Below is a small trained network, with its code and all its weights. Each question gives an input and a class and asks what happens when units are switched off, that is, made to give their printed mean instead of their output.

import numpy as np


def w(rows, s, z=0):
    codes = np.array(rows[::2]) - 128.0
    scale = np.full(codes.shape[1], s)
    scale[-1] = z or s
    return codes * scale


def norm(h):
    return h / np.sqrt((h * h).mean(-1, keepdims=True) + 1e-5)


def f(y):
    return np.maximum(y, 0)


def log_softmax(a):
    a = a - a.max(-1, keepdims=True)
    return a - np.log(np.exp(a).sum(-1, keepdims=True))


def net(x, mask):
    res = np.array(x, float).reshape(1, 7) / 4 @ E
    u = 0
    for l in range(2):
        y = f(norm(res) @ A[l][:, :-1].T + A[l][:, -1])
        res = res + np.where(mask[u : u + 15], y, B[l][:, -1]) @ B[l][:, :-1]
        u += 15
    return log_softmax(norm(res)[-1] @ U[:, :-1].T + U[:, -1])


A, B = {}, {}
E = w([
[36,129,47],'x0',
[128,130,131],'x1',
[132,252,135],'x2',
[130,129,128],'x3',
[203,91,40],'x4',
[129,129,129],'x5',
[125,125,130],'x6',
],0.0045)
A[0] = w([
[132,132,148,143],'0.n1',
[84,133,79,144],'0.n2',
[67,72,169,56],'0.n3',
[157,170,145,77],'0.n4',
[200,78,42,107],'0.n5',
[191,120,181,79],'0.n6',
[188,207,61,86],'0.n7',
[103,69,151,55],'0.n8',
[67,132,61,152],'0.n9',
[107,164,69,11],'0.n10',
[151,154,168,150],'0.n11',
[233,206,3,62],'0.n12',
[46,116,186,30],'0.n13',
[179,89,130,3],'0.n14',
[197,189,52,65],'0.n15',
],0.0063,0.0036)
B[0] = w([
[154,128,125,158],'0.n1',
[109,118,80,216],'0.n2',
[101,53,143,161],'0.n3',
[145,151,162,156],'0.n4',
[206,233,53,250],'0.n5',
[65,101,31,179],'0.n6',
[63,70,202,214],'0.n7',
[85,178,185,150],'0.n8',
[73,111,47,249],'0.n9',
[19,118,161,144],'0.n10',
[178,130,134,197],'0.n11',
[64,12,193,253],'0.n12',
[163,62,88,161],'0.n13',
[184,164,109,139],'0.n14',
[44,3,215,199],'0.n15',
],0.0048,0.0027)
A[1] = w([
[14,123,138,120],'1.n1',
[126,104,226,119],'1.n2',
[17,146,116,128],'1.n3',
[133,106,218,115],'1.n4',
[182,220,172,51],'1.n5',
[196,55,159,153],'1.n6',
[100,189,107,98],'1.n7',
[175,90,156,127],'1.n8',
[151,75,181,59],'1.n9',
[150,71,199,1],'1.n10',
[88,254,95,57],'1.n11',
[157,139,197,143],'1.n12',
[147,71,199,10],'1.n13',
[169,225,174,39],'1.n14',
[220,112,125,105],'1.n15',
],0.0087,0.0039)
B[1] = w([
[209,68,177,254],'1.n1',
[96,176,52,222],'1.n2',
[195,86,200,251],'1.n3',
[89,190,48,212],'1.n4',
[34,32,172,166],'1.n5',
[147,215,154,241],'1.n6',
[180,166,144,160],'1.n7',
[140,184,151,191],'1.n8',
[137,180,95,178],'1.n9',
[134,208,31,172],'1.n10',
[254,203,131,182],'1.n11',
[28,138,89,198],'1.n12',
[138,197,47,174],'1.n13',
[17,23,203,167],'1.n14',
[125,141,222,186],'1.n15',
],0.0067,0.0042)
U = w([
[97,226,75,182],'0',
[227,160,191,167],'1',
[129,12,167,181],'2',
[144,69,4,1],'3',
[13,137,183,63],'4',
],0.017,0.004)

Each question gives the input, the list of numbers given to net, and the class t.
The units are the neurons (one row each of A and B). Each row of codes is followed by its name. A weight is (code - 128) times the scale printed after its matrix; where a second scale follows, it is the last column's (A, B and U).
mask holds one flag per neuron, layer by layer. A switched-off neuron (its flag False) gives its mean, the last column of its row in B, instead of its output. The means were averaged over made-up inputs and are rounded, as every weight is.
A unit's drop is (log p(t) with every unit on - log p(t) with that unit switched off) / (log p(t) with every unit on - log p(t) with every unit switched off).
The circuit of an input: a set's keep is (log p(t) with only the set's units on - log p(t) with every unit switched off) / (log p(t) with every unit on - log p(t) with every unit switched off). Starting from the 12 units with the biggest drops (on a tie, the unit counted first), units are removed one at a time, each time the one whose removal leaves the highest keep (on an exact tie, the one counted first), for as long as the keep stays at least 0.8.
units of the circuit, in order: the units of the circuit, biggest drop first
most important unit: the unit with the biggest drop
top k neurons: the k neurons with the biggest drops, biggest first
top k neurons in layer l: the k neurons of layer l with the biggest drops, biggest first
drop of u: that unit's drop, to one decimal
input [-1,-5,-3,1,6,-1,3], class 1: most important unit -> 1.n15
input [-6,0,1,-1,-6,0,-4], class 4: units of the circuit, in order -> [0.n12 1.n14 1.n5]
input [0,0,-2,2,6,-6,4], class 1: units of the circuit, in order -> [1.n15 1.n2 0.n5]
input [-1,-5,7,-1,-7,-7,-6], class 4: top 2 neurons -> [1.n14 1.n5]
input [2,8,8,-3,-8,-3,5], class 1: units of the circuit, in order -> [1.n11 1.n3]
input [8,1,-5,-4,-1,3,-8], class 2: units of the circuit, in order -> [1.n3 1.n1]
input [-3,-5,1,5,-1,0,-8], class 4: top 2 neurons -> [0.n12 0.n15]
input [0,-4,2,2,-1,5,-6], class 4: top 2 neurons -> [0.n12 0.n9]
input [-5,0,1,3,-7,8,-3], class 4: top 3 neurons -> [0.n12 1.n14 1.n5]
input [5,-4,1,-1,-2,-4,-2], class 1: top 2 neurons in layer 0 -> [0.n12 0.n15]
input [0,3,7,4,-4,2,-6], class 4: top 3 neurons -> [1.n14 1.n5 0.n9]
input [-2,0,6,-7,-4,-7,-6], class 4: drop of 1.n14 -> 0.4
input [7,8,-7,-6,-6,5,-1], class 2: drop of 0.n4 -> 0.0
input [-1,-5,-6,-2,8,3,8], class 1: drop of 0.n6 -> 0.1
input [7,-1,0,-5,-5,-5,1], class 2: most important unit -> 0.n5
